Below are the code and all the weights of a small trained network. Each question names an input and a class and asks about switching units off, where a switched-off unit gives its printed mean instead of its output.

import numpy as np


def w(rows, s, z=0):
    codes = np.array(rows[::2]) - 128.0
    scale = np.full(codes.shape[1], s)
    scale[-1] = z or s
    return codes * scale


def norm(h):
    return h / np.sqrt((h * h).mean(-1, keepdims=True) + 1e-5)


def f(y):
    return np.maximum(y, 0)


def log_softmax(a):
    a = a - a.max(-1, keepdims=True)
    return a - np.log(np.exp(a).sum(-1, keepdims=True))


def net(x, mask):
    res = np.array(x, float).reshape(1, 5) / 4 @ E
    u = 0
    for l in range(2):
        y = f(norm(res) @ A[l][:, :-1].T + A[l][:, -1])
        res = res + np.where(mask[u : u + 9], y, B[l][:, -1]) @ B[l][:, :-1]
        u += 9
    return log_softmax(norm(res)[-1] @ U[:, :-1].T + U[:, -1])


A, B = {}, {}
E = w([
[105,119,255,137,152,137,160],'x0',
[155,79,146,161,88,203,103],'x1',
[129,129,127,128,128,128,128],'x2',
[127,129,129,127,129,129,126],'x3',
[101,167,117,63,215,179,153],'x4',
],0.0036)
A[0] = w([
[140,109,115,113,105,250,134,6],'0.n0',
[108,163,134,161,96,121,164,82],'0.n1',
[168,154,112,175,87,88,102,168],'0.n2',
[130,121,211,133,120,100,137,100],'0.n3',
[131,139,194,121,149,89,153,60],'0.n4',
[119,141,96,98,190,192,126,91],'0.n5',
[122,88,132,149,87,253,102,167],'0.n6',
[125,164,231,130,194,160,125,16],'0.n7',
[108,107,219,125,134,107,136,91],'0.n8',
],0.0064,0.0023)
B[0] = w([
[76,71,170,164,73,137,1,194],'0.n0',
[150,94,122,101,105,108,65,141],'0.n1',
[76,128,142,92,132,154,139,208],'0.n2',
[150,155,120,144,153,105,93,198],'0.n3',
[94,99,150,162,106,145,51,181],'0.n4',
[144,191,108,164,145,106,142,207],'0.n5',
[213,163,94,106,152,166,190,253],'0.n6',
[115,76,61,71,97,137,175,212],'0.n7',
[140,184,153,153,122,115,121,206],'0.n8',
],0.011,0.0048)
A[1] = w([
[232,107,198,166,192,72,186,11],'1.n0',
[103,7,121,41,109,183,201,2],'1.n1',
[163,137,117,148,109,254,123,77],'1.n2',
[5,4,119,28,170,126,167,37],'1.n3',
[183,15,111,90,163,239,136,60],'1.n4',
[224,34,95,205,238,246,78,121],'1.n5',
[148,95,67,103,160,126,82,131],'1.n6',
[159,94,142,28,128,135,227,130],'1.n7',
[224,128,162,105,110,182,136,148],'1.n8',
],0.0066,0.0014)
B[1] = w([
[224,117,134,87,95,173,174,147],'1.n0',
[147,87,156,92,251,152,93,175],'1.n1',
[173,98,202,137,128,125,32,253],'1.n2',
[66,77,41,147,13,139,214,184],'1.n3',
[139,125,33,123,242,174,173,224],'1.n4',
[34,150,159,128,54,28,108,255],'1.n5',
[130,106,209,147,141,130,161,176],'1.n6',
[116,86,172,158,97,117,35,176],'1.n7',
[134,142,98,116,131,156,229,233],'1.n8',
],0.011,0.006)
U = w([
[61,79,70,129,39,126,196,237],'0',
[100,160,188,170,78,75,38,165],'1',
[151,61,129,109,250,177,98,150],'2',
[223,141,171,121,63,149,199,17],'3',
[123,226,74,127,216,89,178,8],'4',
],0.011,0.0011)

Each question gives the input, the list of numbers given to net, and the class t.
The units are the neurons (one row each of A and B). Each row of codes is followed by its name. A weight is (code - 128) times the scale printed after its matrix; where a second scale follows, it is the last column's (A, B and U).
mask holds one flag per neuron, layer by layer. A switched-off neuron (its flag False) gives its mean, the last column of its row in B, instead of its output. The means were averaged over made-up inputs and are rounded, as every weight is.
A unit's drop is (log p(t) with every unit on - log p(t) with that unit switched off) / (log p(t) with every unit on - log p(t) with every unit switched off).
The circuit of an input: a set's keep is (log p(t) with only the set's units on - log p(t) with every unit switched off) / (log p(t) with every unit on - log p(t) with every unit switched off). Starting from the 12 units with the biggest drops (on a tie, the unit counted first), units are removed one at a time, each time the one whose removal leaves the highest keep (on an exact tie, the one counted first), for as long as the keep stays at least 0.8.
units of the circuit, in order: the units of the circuit, biggest drop first
top k neurons: the k neurons with the biggest drops, biggest first
top k neurons in layer l: the k neurons of layer l with the biggest drops, biggest first
input [-8,7,-2,4,2], class 1: units of the circuit, in order	1.n5; 1.n2
input [6,2,7,-4,-2], class 3: top 2 neurons in layer 0	0.n8; 0.n0
input [-8,-3,-1,8,1], class 4: units of the circuit, in order	1.n2; 1.n3
input [6,3,8,3,-7], class 3: units of the circuit, in order	0.n0; 1.n0
input [-1,7,-5,2,-6], class 2: top 2 neurons	1.n4; 0.n2
input [0,3,-3,6,-7], class 2: top 2 neurons	0.n2; 0.n5
input [-1,-1,-4,-5,4], class 4: top 3 neurons	0.n5; 0.n6; 1.n2
input [0,0,0,6,4], class 4: top 4 neurons	0.n5; 1.n2; 1.n3; 0.n2
input [7,-7,-7,7,1], class 0: units of the circuit, in order	0.n7
input [6,-8,-7,3,6], class 0: units of the circuit, in order	0.n7; 1.n3
input [-2,0,3,3,7], class 4: top 3 neurons	0.n5; 1.n2; 1.n5
input [4,1,-8,7,-8], class 3: top 2 neurons	0.n0; 1.n5
input [-1,4,6,-6,0], class 2: units of the circuit, in order	1.n4; 0.n6; 0.n0
input [3,-3,1,-2,0], class 1: top neuron in layer 1	1.n4
input [-7,5,5,-2,-8], class 2: top 2 neurons	0.n2; 0.n5
input [5,-4,-1,-4,3], class 0: top 2 neurons	0.n7; 0.n6
input [5,2,-8,-5,-4], class 3: units of the circuit, in order	0.n0; 1.n0
input [-8,8,-2,-1,-1], class 2: top 2 neurons	1.n4; 0.n5
input [7,-6,3,-6,1], class 0: top 3 neurons in layer 1	1.n2; 1.n3; 1.n5
input [0,0,8,1,7], class 4: top 2 neurons in layer 1	1.n2; 1.n5
input [6,0,-4,0,3], class 0: top 4 neurons in layer 0	0.n6; 0.n7; 0.n4; 0.n8
input [-5,7,-1,-8,-4], class 2: top 2 neurons	1.n4; 1.n2
